Below are the code and all the weights of a small trained network. Each question names an input and a class and asks about switching units off, where a switched-off unit gives its printed mean instead of its output.

import numpy as np


def w(rows, s, z=0):
    codes = np.array(rows[::2]) - 128.0
    scale = np.full(codes.shape[1], s)
    scale[-1] = z or s
    return codes * scale


def norm(h):
    return h / np.sqrt((h * h).mean(-1, keepdims=True) + 1e-5)


def f(y):
    return np.maximum(y, 0)


def log_softmax(a):
    a = a - a.max(-1, keepdims=True)
    return a - np.log(np.exp(a).sum(-1, keepdims=True))


def net(x, mask):
    res = np.array(x, float).reshape(1, 5) / 4 @ E
    u = 0
    for l in range(4):
        y = f(norm(res) @ A[l][:, :-1].T + A[l][:, -1])
        res = res + np.where(mask[u : u + 3], y, B[l][:, -1]) @ B[l][:, :-1]
        u += 3
    return log_softmax(norm(res)[-1] @ U[:, :-1].T + U[:, -1])


A, B = {}, {}
E = w([
[174,105,98,147,101,103,133,41,108,86,152],'x0',
[101,131,189,93,147,77,253,35,90,181,98],'x1',
[114,96,132,123,144,255,189,138,121,82,166],'x2',
[167,125,197,224,245,114,156,152,157,121,139],'x3',
[76,106,174,85,149,48,92,162,89,36,166],'x4',
],0.01)
A[0] = w([
[208,157,180,160,178,120,137,141,179,133,176,2],'L0N0',
[122,118,100,135,97,97,197,177,120,179,96,210],'L0N1',
[221,2,139,214,59,109,116,42,123,43,98,25],'L0N2',
],0.0074,0.0088)
B[0] = w([
[98,8,110,140,180,83,141,83,164,95,48,147],'L0N0',
[116,172,131,111,162,147,114,112,127,129,187,254],'L0N1',
[189,163,52,80,163,106,155,155,106,145,183,168],'L0N2',
],0.015,0.006)
A[1] = w([
[175,189,127,147,110,2,67,131,118,205,26,4],'L1N0',
[75,42,124,115,141,41,102,146,132,71,123,55],'L1N1',
[187,151,44,179,95,184,177,90,242,252,25,2],'L1N2',
],0.0088,0.0063)
B[1] = w([
[215,5,201,64,89,238,159,105,136,88,119,250],'L1N0',
[100,124,159,152,174,131,120,166,43,105,149,231],'L1N1',
[78,118,172,141,112,40,126,238,3,59,170,255],'L1N2',
],0.013,0.0038)
A[2] = w([
[78,148,187,77,154,157,125,255,167,206,47,2],'L2N0',
[171,113,158,117,117,191,152,167,146,115,183,122],'L2N1',
[167,129,98,208,96,140,24,187,171,70,131,76],'L2N2',
],0.0097,0.0072)
B[2] = w([
[213,134,8,71,140,76,104,105,127,103,163,191],'L2N0',
[132,77,149,116,95,199,153,132,142,91,154,253],'L2N1',
[134,202,200,120,115,77,205,72,162,152,108,251],'L2N2',
],0.017,0.006)
A[3] = w([
[68,200,109,86,2,132,145,113,136,125,60,120],'L3N0',
[70,90,45,63,30,191,35,131,81,157,71,68],'L3N1',
[208,39,140,208,244,114,160,172,204,108,95,1],'L3N2',
],0.0078,0.0052)
B[3] = w([
[116,123,146,216,222,78,64,143,192,124,62,238],'L3N0',
[144,35,96,250,217,58,80,136,159,151,39,208],'L3N1',
[59,66,43,174,138,115,39,96,153,170,108,253],'L3N2',
],0.012,0.0036)
U = w([
[83,109,159,155,103,84,115,239,35,88,173,136],'0',
[93,73,105,226,197,88,103,100,198,139,43,133],'1',
[167,19,170,78,76,211,147,118,154,115,72,173],'2',
[207,150,5,65,149,83,117,96,146,119,170,146],'3',
[95,217,216,118,117,104,179,66,187,189,115,147],'4',
[125,109,152,118,135,161,82,107,130,138,141,138],'5',
[117,169,109,157,54,213,20,122,104,254,118,6],'6',
],0.019,0.018)

Each question gives the input, the list of numbers given to net, and the class t.
The units are the neurons (one row each of A and B). Each row of codes is followed by its name. A weight is (code - 128) times the scale printed after its matrix; where a second scale follows, it is the last column's (A, B and U).
mask holds one flag per neuron, layer by layer. A switched-off neuron (its flag False) gives its mean, the last column of its row in B, instead of its output. The means were averaged over made-up inputs and are rounded, as every weight is.
A unit's drop is (log p(t) with every unit on - log p(t) with that unit switched off) / (log p(t) with every unit on - log p(t) with every unit switched off).
The circuit of an input: a set's keep is (log p(t) with only the set's units on - log p(t) with every unit switched off) / (log p(t) with every unit on - log p(t) with every unit switched off). Starting from all 12 units, units are removed one at a time, each time the one whose removal leaves the highest keep (on an exact tie, the one counted first), for as long as the keep stays at least 0.8.
units of the circuit, in order: the units of the circuit, biggest drop first
k most important neurons: the k neurons with the biggest drops, biggest first
top k neurons in layer l: the k neurons of layer l with the biggest drops, biggest first
drop when u is switched off: that unit's drop, to one decimal
input [6,6,2,-2,-5], class 3: units of the circuit, in order	(L2N2 L1N0)
input [-8,-3,-3,5,2], class 3: most important neuron	(L2N0)
input [2,6,1,8,6], class 1: 3 most important neurons	(L1N2 L3N2 L2N2)
input [1,5,-2,-4,-5], class 0: 2 most important neurons	(L1N2 L2N2)
input [-6,-2,0,-5,5], class 3: top 2 neurons in layer 1	(L1N2 L1N0)
input [0,-8,7,2,-1], class 4: 2 most important neurons	(L2N2 L1N0)
input [-6,6,-3,7,4], class 1: units of the circuit, in order	(L2N2 L3N2)
input [2,5,-6,-4,-3], class 2: 2 most important neurons	(L1N0 L2N2)
input [5,5,6,6,0], class 1: 3 most important neurons	(L1N0 L3N2 L2N2)
input [8,7,-8,-5,-2], class 2: 3 most important neurons	(L1N0 L2N2 L2N0)
input [-4,2,-3,3,3], class 3: units of the circuit, in order	(L2N0 L1N2)
input [6,1,-7,-6,5], class 2: 2 most important neurons	(L1N0 L1N2)
input [7,-5,4,6,3], class 3: 4 most important neurons	(L0N2 L3N0 L3N1 L1N0)
input [-8,-1,-6,0,3], class 3: units of the circuit, in order	(L2N0)
input [-8,-5,5,-5,1], class 3: 2 most important neurons	(L2N0 L1N0)
input [-4,-6,-6,1,-4], class 2: 2 most important neurons	(L1N0 L2N1)
input [6,8,5,-7,-6], class 4: top 2 neurons in layer 0	(L0N1 L0N0)
input [8,4,4,1,-6], class 3: top 2 neurons in layer 0	(L0N2 L0N1)
input [4,-3,6,8,4], class 1: top 2 neurons in layer 1	(L1N0 L1N2)
input [2,-3,-3,8,6], class 1: units of the circuit, in order	(L3N2)
input [-7,8,7,-2,-8], class 0: top 2 neurons in layer 1	(L1N2 L1N0)
input [3,-8,4,-1,4], class 4: drop when L3N2 is switched off	0.0
